In the rows, zero is written as 100.
Known rows:
k_266: 93,110,96,97,82,101,101,73,109,88,127,128,86,93,103,101,110,91,90,87,98,95,101,98,80,87
k_760: 97,79,97,92,98,100,110,90,61,102,100,113,104,84,113,103,87,98,84,105,116,117,98,96,104,111
k_201: 102,110,88,87,84,96,103,98,86,94,94,106,79,119,103,99,89,94,100,110,99,105,101,111,109,111
k_495: 95,113,109,86,91,87,100,96,94,104,104,110,85,110,102,99,109,92,101,91,88,93,94,112,114,95
k_265: 117,106,94,129,83,117,95,108,120,114,73,87,119,103,84,103,80,123,100,109,68,92,114,89,89,100
k_143: 79,91,102,108,115,108,102,90,77,100,119,105,91,98,112,99,107,105,97,111,112,105,98,101,107,105
k_864: 113,84,105,110,108,99,104,124,107,116,103,88,145,78,86,93,106,123,83,92,90,124,123,85,94,112
k_812: 101,117,101,73,91,79,101,107,99,102,106,106,81,115,99,94,113,92,99,99,92,105,101,111,112,105
k_634: 114,111,106,115,95,109,95,123,126,110,92,80,120,107,84,96,107,118,100,85,73,100,113,100,95,99
k_909: 92,110,95,90,109,96,105,99,97,96,93,96,76,102,99,107,98,75,111,103,103,90,96,114,106,92
k_425: 86,95,93,95,118,102,113,94,81,102,105,103,86,78,102,109,99,81,97,105,110,110,104,106,99,96
k_216: 118,109,89,135,86,121,102,118,115,104,82,84,126,116,76,96,79,115,96,103,79,94,128,96,100,108
k_302: 90,82,98,88,122,90,112,93,77,106,102,106,100,68,104,108,94,81,94,108,118,110,99,96,104,96
k_605: 113,88,92,139,96,139,103,118,106,85,97,76,137,103,90,96,87,123,90,79,108,109,121,101,85,110
k_983: 95,113,108,87,92,87,99,96,94,103,104,109,85,109,101,99,109,91,103,91,89,92,93,113,114,93
k_647: 97,106,81,101,72,114,101,64,101,85,109,127,78,94,109,105,89,94,91,105,103,98,99,92,71,94
k_432: 98,107,97,94,84,105,101,90,83,97,89,107,80,115,107,104,89,94,102,105,97,95,94,110,106,101
k_925: 99,107,95,96,84,102,99,92,83,95,90,105,80,117,108,105,89,95,100,105,99,96,93,112,107,102
k_92: 96,111,110,90,92,88,98,94,93,106,103,111,86,107,102,102,107,90,101,92,86,91,94,109,114,91

Facts:
[k_990,k_734,k_302,k_920,k_657,k_646,k_453,k_31,k_891,k_68,k_155,k_652,k_909,k_679,k_425,k_744,k_367,k_340,k_11,k_741,k_554,k_659,k_276,k_606,k_405,k_694,k_776,k_820,k_275,k_50,k_996,k_689,k_319,k_699] plibres 363
[k_983,k_65,k_352,k_255,k_211,k_207,k_720,k_532,k_864,k_229,k_320,k_39,k_200,k_581,k_440,k_680,k_873,k_396,k_634,k_293,k_553,k_23,k_257,k_92,k_273,k_492,k_296,k_749,k_161,k_881,k_451,k_495,k_98,k_801,k_519,k_284,k_49,k_965,k_251,k_548,k_663,k_812,k_780,k_187,k_318,k_496,k_817,k_266,k_848] plibres 994
[k_265,k_647,k_204,k_962,k_366,k_775,k_951,k_354,k_520,k_953,k_879,k_925,k_432,k_216,k_926,k_586,k_309,k_932,k_449,k_274,k_760,k_903,k_605,k_34,k_858,k_268,k_670,k_201,k_966,k_184,k_215,k_259,k_47,k_234] plibres 359
[k_421,k_143,k_743,k_71,k_690,k_97,k_240,k_752,k_491,k_668,k_195,k_442,k_45,k_60,k_558,k_613,k_156,k_927,k_675,k_466,k_946,k_402,k_427,k_791,k_672,k_623,k_420,k_404,k_787,k_260,k_843,k_220] plibres 596
[k_990,k_983,k_65,k_265,k_255,k_211,k_71,k_97,k_920,k_240,k_962,k_720,k_366,k_31,k_951,k_532,k_320,k_491,k_354,k_39,k_200,k_442,k_520,k_891,k_953,k_68,k_925,k_60,k_432,k_216,k_558,k_909,k_926,k_274,k_634,k_679,k_553,k_675,k_92,k_273,k_466,k_946,k_340,k_749,k_161,k_881,k_903,k_741,k_495,k_34,k_554,k_98,k_276,k_858,k_268,k_965,k_606,k_405,k_694,k_548,k_201,k_812,k_780,k_318,k_275,k_966,k_184,k_50,k_215,k_996,k_47,k_319] patek a
[k_734,k_775,k_229,k_581,k_586,k_449,k_744,k_367,k_11,k_49,k_670,k_187,k_817,k_689] patek c
[k_421,k_743,k_195,k_440,k_396,k_801,k_420] patek e
[k_647,k_879,k_156,k_23,k_492,k_659,k_402,k_427,k_623,k_266,k_260,k_843,k_259] patek d
[k_143,k_45,k_613,k_425,k_257,k_791,k_519,k_699] patek g
[k_352,k_690,k_302,k_657,k_204,k_646,k_207,k_752,k_453,k_864,k_668,k_680,k_309,k_932,k_927,k_293,k_760,k_296,k_451,k_284,k_251,k_404,k_663,k_776,k_820,k_496,k_848,k_234] patek b
[k_155,k_652,k_873,k_605,k_672,k_787,k_220] patek f
k_990 nudo [k_404]
k_265 nudo [k_39,k_879]
k_352 nudo [k_240,k_366,k_694,k_741]
k_743 nudo [k_143,k_744,k_962]
k_71 nudo [k_812,k_675]
k_657 nudo [k_39,k_492,k_98]
k_204 nudo [k_694,k_491]
k_646 nudo [k_775,k_962,k_367,k_284,k_613]
k_207 nudo [k_302,k_951,k_45]
k_720 nudo [k_652,k_34,k_268]
k_31 nudo [k_548]
k_532 nudo [k_951,k_98,k_396,k_820,k_647]
k_864 nudo [k_296,k_405,k_932]
k_320 nudo [k_161,k_663,k_812,k_184,k_652,k_229,k_926]
k_581 nudo [k_234,k_268]
k_891 nudo [k_266,k_211,k_275,k_752,k_965,k_442,k_65]
k_68 nudo [k_983,k_354,k_273,k_496]
k_155 nudo [k_558,k_266,k_318,k_432,k_396]
k_216 nudo [k_211,k_668,k_652,k_670,k_820]
k_680 nudo [k_220,k_276]
k_873 nudo [k_760,k_495,k_34,k_421]
k_309 nudo [k_211,k_548,k_554,k_553]
k_156 nudo [k_586,k_689,k_672,k_548,k_50,k_903,k_858]
k_449 nudo [k_161,k_675,k_367,k_405]
k_274 nudo [k_668,k_229,k_749]
k_634 nudo [k_255,k_817]
k_293 nudo [k_195,k_98]
k_679 nudo [k_211,k_296,k_879,k_668,k_195,k_92]
k_11 nudo [k_97]
k_605 nudo [k_962,k_903]
k_451 nudo [k_606,k_234,k_520]
k_402 nudo [k_184,k_201]
k_49 nudo [k_492,k_920]
k_251 nudo [k_466,k_881,k_613]
k_780 nudo [k_623,k_776,k_318,k_927,k_97,k_92]
k_187 nudo [k_586,k_965,k_520]
k_787 nudo [k_623,k_319,k_453]
k_260 nudo [k_65,k_920]
k_966 nudo [k_951,k_946]
k_843 nudo [k_23,k_744,k_234,k_340,k_440]
k_215 nudo [k_623,k_752,k_791,k_60]
k_996 nudo [k_161,k_184]
k_259 nudo [k_675,k_276,k_234,k_97,k_47]

Rows:
No name comes twice in this set of rows, the named rows included.
109,110,93,133,108,116,103,118,131,109,83,79,124,97,71,105,86,96,106,103,79,83,125,95,100,91	k_679
100,102,100,95,87,111,97,96,82,92,89,94,79,114,114,107,94,102,106,96,102,99,86,115,101,101	k_520
83,91,103,107,111,101,100,86,88,91,120,113,96,101,111,97,104,100,100,109,116,94,93,95,102,103	k_672
104,94,93,126,103,141,86,103,144,88,110,69,107,95,108,97,115,150,109,90,98,104,98,89,41,98	k_843
93,112,109,95,91,91,102,96,90,98,106,109,89,116,99,100,107,86,99,86,91,91,98,115,119,95	k_553
119,107,88,123,86,117,99,122,117,102,82,80,119,115,80,95,83,117,99,105,82,101,124,97,97,112	k_274
126,93,100,95,114,103,88,127,145,101,66,62,118,92,96,102,100,119,121,91,104,100,85,85,74,94	k_11
84,105,89,107,95,112,95,70,110,83,127,120,80,100,111,97,108,100,101,110,109,89,96,95,78,98	k_427
113,95,103,112,98,107,100,117,122,107,104,87,133,86,88,94,108,121,89,87,86,111,116,90,81,102	k_873
116,77,96,123,102,122,104,117,94,108,89,80,140,82,95,99,85,132,84,98,98,121,117,85,87,117	k_204

Now the same things, written a new way:
Known rows:
k_187: 110,135,120,96,96,113,121,70,101,109,77,111,94,115,113,93,111,62,116,122,95,97,106,109,139,102,106,94,95,92,76,94,101,92,85,103,123,110,94,95,99
k_791: 112,141,122,93,90,110,113,97,107,115,76,105,98,110,113,103,96,108,115,100,105,94,99,96,130,118,105,102,118,78,92,90,76,92,85,123,108,117,108,106,94
k_34: 112,114,104,107,92,115,99,95,105,107,78,101,99,128,104,105,114,138,109,114,95,96,97,92,119,110,111,96,128,82,105,86,78,84,75,107,70,112,116,104,90
k_675: 123,134,100,101,96,123,100,96,101,114,87,94,90,129,101,106,116,118,105,111,97,98,96,96,115,115,111,83,133,80,108,84,72,78,82,105,66,114,106,96,89
k_903: 121,142,119,122,86,105,113,74,104,102,77,104,100,128,106,112,122,145,110,117,91,103,105,101,115,119,106,68,118,76,97,93,93,86,76,118,98,119,105,102,92
k_741: 113,99,104,105,89,100,108,84,110,107,81,80,111,116,110,111,108,145,109,126,98,100,106,97,130,89,111,110,119,76,98,81,88,87,72,122,80,105,133,110,84
k_234: 120,138,113,96,91,118,106,86,104,109,80,106,81,136,105,109,110,136,106,95,97,103,102,100,108,125,108,76,120,79,104,94,83,85,78,107,88,110,107,100,97
k_558: 113,137,112,111,87,117,107,95,104,109,74,100,112,113,110,109,108,93,116,132,94,93,96,93,133,102,107,103,127,78,95,86,75,94,82,121,93,117,108,102,91
k_990: 109,98,104,109,97,104,113,81,106,108,81,90,107,111,113,104,119,104,115,139,97,93,105,104,137,92,111,107,111,85,90,84,97,89,76,107,81,114,117,106,85
k_31: 119,127,108,118,93,110,120,78,106,107,79,91,108,109,109,102,117,87,118,131,91,92,106,110,134,106,106,86,114,84,85,89,98,92,81,107,94,125,105,105,89
k_492: 110,130,110,91,89,110,103,95,104,109,70,104,106,114,113,103,85,100,115,117,103,93,101,93,128,108,101,111,118,79,101,90,71,88,79,123,108,103,120,108,98
k_646: 110,101,106,94,105,118,121,76,106,115,90,92,95,110,107,95,126,93,113,107,100,95,108,112,136,107,113,95,98,96,87,91,109,88,80,88,93,116,105,98,90
k_98: 117,131,105,109,87,114,100,97,104,100,67,95,111,115,111,105,95,94,114,131,95,98,95,88,124,97,102,106,131,76,100,85,70,89,78,122,88,102,121,109,94
k_668: 115,138,113,80,92,121,98,103,107,111,75,108,95,120,108,106,94,93,110,106,98,94,95,89,123,115,108,101,131,81,102,88,65,90,85,111,88,108,116,100,94
k_427: 108,109,106,89,93,106,108,91,104,123,83,96,106,107,110,104,100,123,113,113,105,88,104,98,134,107,112,114,110,82,97,88,86,87,80,115,103,112,113,103,90
k_266: 117,147,118,97,90,111,106,95,106,107,67,105,110,110,111,102,88,82,117,115,98,90,99,95,120,116,99,98,118,77,95,92,72,91,81,125,113,107,111,106,100
k_47: 115,126,111,117,98,117,105,87,103,105,80,100,100,126,104,103,118,120,111,110,91,98,100,99,116,119,110,82,125,83,100,88,85,82,79,101,77,114,107,102,91
k_45: 105,116,116,83,90,108,105,101,110,114,78,99,106,109,113,105,97,120,114,103,109,92,100,91,134,105,111,121,117,77,94,87,77,89,81,122,98,106,120,107,94
k_240: 108,104,105,104,87,96,108,83,105,115,82,82,111,115,111,110,109,150,109,125,98,100,105,91,136,89,115,113,119,72,97,83,83,88,77,126,85,107,125,106,86

Rows:
No name comes twice in this set of rows, the named rows included.
105,106,108,92,104,110,116,73,98,116,89,87,102,113,112,95,111,99,111,118,101,97,108,104,135,102,115,103,95,91,86,91,103,84,79,96,108,105,107,103,94	k_251
113,123,105,81,105,124,97,96,104,110,81,92,85,126,106,98,97,90,106,108,100,100,98,94,115,112,109,100,122,90,104,88,73,79,79,98,79,96,118,104,96	k_663
118,123,104,113,95,106,109,78,98,106,85,88,100,122,106,105,112,122,108,126,95,107,104,99,122,103,108,90,119,78,101,86,89,78,77,113,87,104,115,102,92	k_881
112,123,106,72,97,124,98,99,104,109,79,105,81,132,106,98,86,70,106,111,94,101,97,92,116,106,111,95,119,86,99,90,70,82,80,103,81,93,115,100,98	k_229
101,116,105,117,95,120,109,91,105,104,71,105,118,108,111,98,114,77,122,134,94,88,96,94,143,97,110,112,109,90,91,87,90,95,80,101,86,115,110,104,89	k_265
101,115,106,85,101,122,110,92,102,106,73,97,107,106,115,93,94,56,119,130,98,91,98,98,145,96,107,118,106,94,84,89,87,95,83,101,99,104,113,105,96	k_293
108,120,117,90,92,109,108,80,107,111,82,111,80,139,106,106,112,121,106,97,96,103,105,100,117,115,112,84,108,84,92,94,89,85,78,102,87,106,107,97,95	k_775
128,138,113,120,88,106,116,75,108,106,78,97,100,117,108,109,115,113,113,117,94,100,105,110,124,113,102,72,125,77,91,90,91,90,80,119,95,125,105,104,91	k_50
105,98,100,81,106,114,106,95,103,125,89,91,103,109,107,96,111,94,113,117,104,85,100,100,135,111,114,114,112,95,97,86,86,87,82,89,87,111,112,97,89	k_402
101,116,113,83,92,114,115,85,105,110,74,102,98,113,117,96,96,64,118,127,99,95,101,97,144,87,108,114,97,92,79,91,91,95,81,106,106,98,111,104,95	k_49
108,91,88,108,116,125,106,93,95,111,86,88,105,108,106,85,118,59,118,142,89,90,97,99,137,96,114,111,113,99,93,85,95,83,83,77,79,105,105,99,90	k_320
121,140,108,109,90,120,103,93,105,112,79,98,96,121,106,108,107,111,110,119,92,97,96,93,122,113,110,85,136,75,103,85,71,86,82,115,84,121,106,99,94	k_97
117,135,138,97,101,101,105,82,101,109,84,105,77,125,101,100,94,115,108,95,97,94,107,105,120,113,110,92,115,77,92,90,83,79,75,110,106,104,106,100,96	k_440
109,116,105,91,105,116,112,82,100,115,85,96,98,115,109,95,109,79,113,116,101,95,103,102,131,105,111,101,102,93,91,90,98,85,82,95,101,106,106,102,96	k_680

Now the same things, written a new way:
Known rows:
k_858: 109,105,96,106,93,87,92,88,102,103,102,98,86,88,105,107,107,105,117,122,84,95,108,124,64,112,106,104,102,109,107,99,118,103,92,87,100,86,90
k_211: 109,108,106,108,91,83,99,96,100,101,88,75,82,96,100,105,114,100,111,113,97,94,109,122,90,109,108,102,99,100,104,107,103,100,92,106,88,97,80
k_451: 117,124,67,104,96,106,79,116,87,123,133,96,96,100,136,109,93,97,81,55,106,171,113,75,104,96,106,105,94,98,96,111,106,102,88,122,89,114,120
k_143: 114,97,102,90,82,95,99,82,131,103,107,116,90,85,82,86,108,96,107,136,90,88,97,128,81,101,98,104,114,112,106,99,107,110,91,112,97,85,87
k_354: 103,84,103,111,110,99,85,101,112,104,104,107,91,97,90,98,100,102,105,104,105,73,105,114,84,112,101,89,95,99,99,99,107,102,99,70,102,103,116
k_442: 112,102,104,99,88,89,93,84,104,106,100,104,87,76,86,103,108,104,105,126,89,93,103,119,94,106,93,106,112,112,101,101,107,108,91,114,92,89,84
k_161: 95,63,98,95,101,102,90,84,103,91,96,71,81,126,106,85,105,96,96,107,111,68,109,81,98,95,101,95,80,99,100,106,86,103,96,58,94,106,98
k_613: 118,66,123,94,96,104,92,110,138,105,104,122,104,97,82,83,101,90,92,119,99,61,95,110,75,93,96,98,112,109,98,100,96,110,97,111,123,99,100
k_520: 105,91,93,111,105,97,84,102,112,109,115,113,91,98,89,100,97,104,101,103,101,83,104,113,83,112,101,90,99,100,97,97,109,102,101,70,100,103,117
k_302: 107,147,91,106,111,87,93,93,101,104,100,84,82,74,122,112,115,119,101,100,90,107,114,103,84,111,101,103,109,116,94,107,110,98,86,104,90,105,81
k_318: 112,88,106,108,103,93,88,126,110,104,94,82,96,105,99,97,104,98,93,95,101,78,105,93,83,99,104,100,98,96,93,105,98,103,102,99,115,107,100
k_776: 107,146,85,105,111,88,93,93,103,104,104,93,83,71,123,116,116,120,99,97,91,107,115,100,91,110,101,105,112,118,93,107,109,97,87,105,88,103,83
k_47: 113,82,102,108,105,97,83,113,102,105,105,102,101,100,104,98,98,102,102,107,93,76,105,101,67,102,103,99,94,102,98,98,111,107,99,80,126,99,107
k_659: 111,109,97,109,92,97,95,100,116,98,98,119,82,106,101,78,120,112,104,128,96,83,93,105,133,108,103,98,104,92,94,97,101,94,102,93,119,98,90
k_207: 110,125,100,109,99,102,90,95,77,114,107,79,83,98,134,118,103,96,107,65,110,159,113,112,112,107,106,99,101,99,108,116,100,99,81,130,64,113,105
k_366: 108,97,100,108,101,92,88,95,100,103,105,102,91,95,99,101,103,104,108,114,93,86,107,122,73,109,103,98,99,104,103,98,113,104,94,79,102,92,100
k_440: 105,108,96,106,104,99,87,122,105,110,103,96,78,103,86,85,113,105,97,96,110,94,105,100,120,108,99,90,103,100,90,103,97,92,104,82,100,114,111
k_657: 116,132,114,116,109,103,99,88,90,111,97,90,87,90,141,123,104,98,112,67,108,144,108,125,124,113,105,95,110,93,104,114,100,96,73,149,67,111,105
k_39: 106,97,105,108,103,92,95,109,104,102,91,79,87,117,96,100,109,95,98,96,110,85,103,115,92,108,98,87,107,94,94,103,91,99,97,80,82,101,112

Rows:
No name comes twice in this set of rows, the named rows included.
116,125,100,112,96,99,91,71,74,115,112,93,81,84,137,126,100,99,125,82,94,174,114,132,84,112,104,102,97,103,117,110,115,98,73,129,69,98,102	k_309

Now the same things, written a new way:
Known rows:
k_983: 114,103,59,72,69,123,74,132,98,123,72,88,101,76
k_663: 122,95,57,89,70,111,80,112,96,128,84,130,105,78
k_879: 125,98,47,85,73,116,84,122,105,137,86,133,94,62
k_184: 120,105,76,39,108,107,95,115,123,123,73,109,114,81
k_657: 131,109,43,48,74,119,133,132,104,102,97,120,71,63
k_496: 121,96,53,96,63,112,79,117,94,130,82,124,101,77
k_780: 113,90,66,61,83,102,86,121,85,102,51,75,79,80
k_284: 121,95,55,98,66,111,71,115,91,133,80,127,102,78
k_990: 120,106,66,69,95,112,80,109,91,109,56,90,87,77
k_925: 116,105,57,72,74,119,71,129,110,132,67,89,99,74
k_996: 123,104,94,16,144,94,109,92,110,98,63,122,112,89
k_215: 121,99,63,71,95,106,84,117,94,116,51,76,83,70
k_532: 126,109,47,33,83,120,125,148,101,93,83,60,77,63
k_207: 128,97,52,72,80,103,109,119,91,107,83,109,83,70
k_204: 129,93,59,90,92,93,92,104,93,121,64,119,86,72
k_966: 123,104,55,51,92,111,107,134,108,107,66,71,79,67
k_749: 117,104,56,72,73,122,77,131,99,125,73,84,103,75
k_68: 120,105,67,65,94,114,78,112,91,110,56,88,88,75
k_694: 115,109,61,72,72,128,68,120,101,126,67,99,98,78

Rows:
No name comes twice in this set of rows, the named rows included.
120,99,63,68,93,107,84,120,87,107,60,73,89,74	k_634
109,101,66,64,66,121,67,118,101,124,62,108,94,86	k_276
112,100,60,69,69,116,73,123,110,132,63,94,96,79	k_47
125,113,60,86,100,118,75,109,80,112,54,73,85,64	k_891
128,107,65,67,115,104,94,116,100,111,58,74,93,66	k_274
126,111,54,126,90,123,41,111,70,133,55,60,105,63	k_548
127,94,59,93,87,99,88,102,83,114,70,117,90,76	k_352
122,95,44,70,61,122,93,133,101,124,95,134,93,66	k_492
108,59,83,69,81,73,76,89,93,110,38,159,71,92	k_259
109,76,69,98,52,91,63,101,98,134,55,148,84,92	k_234
112,98,64,73,70,111,70,120,107,130,56,94,94,81	k_268
117,101,74,44,99,110,89,121,109,116,74,103,115,85	k_161
119,105,59,102,86,115,52,115,94,136,52,83,99,75	k_962
119,109,51,56,69,123,96,141,117,124,78,80,91,68	k_951

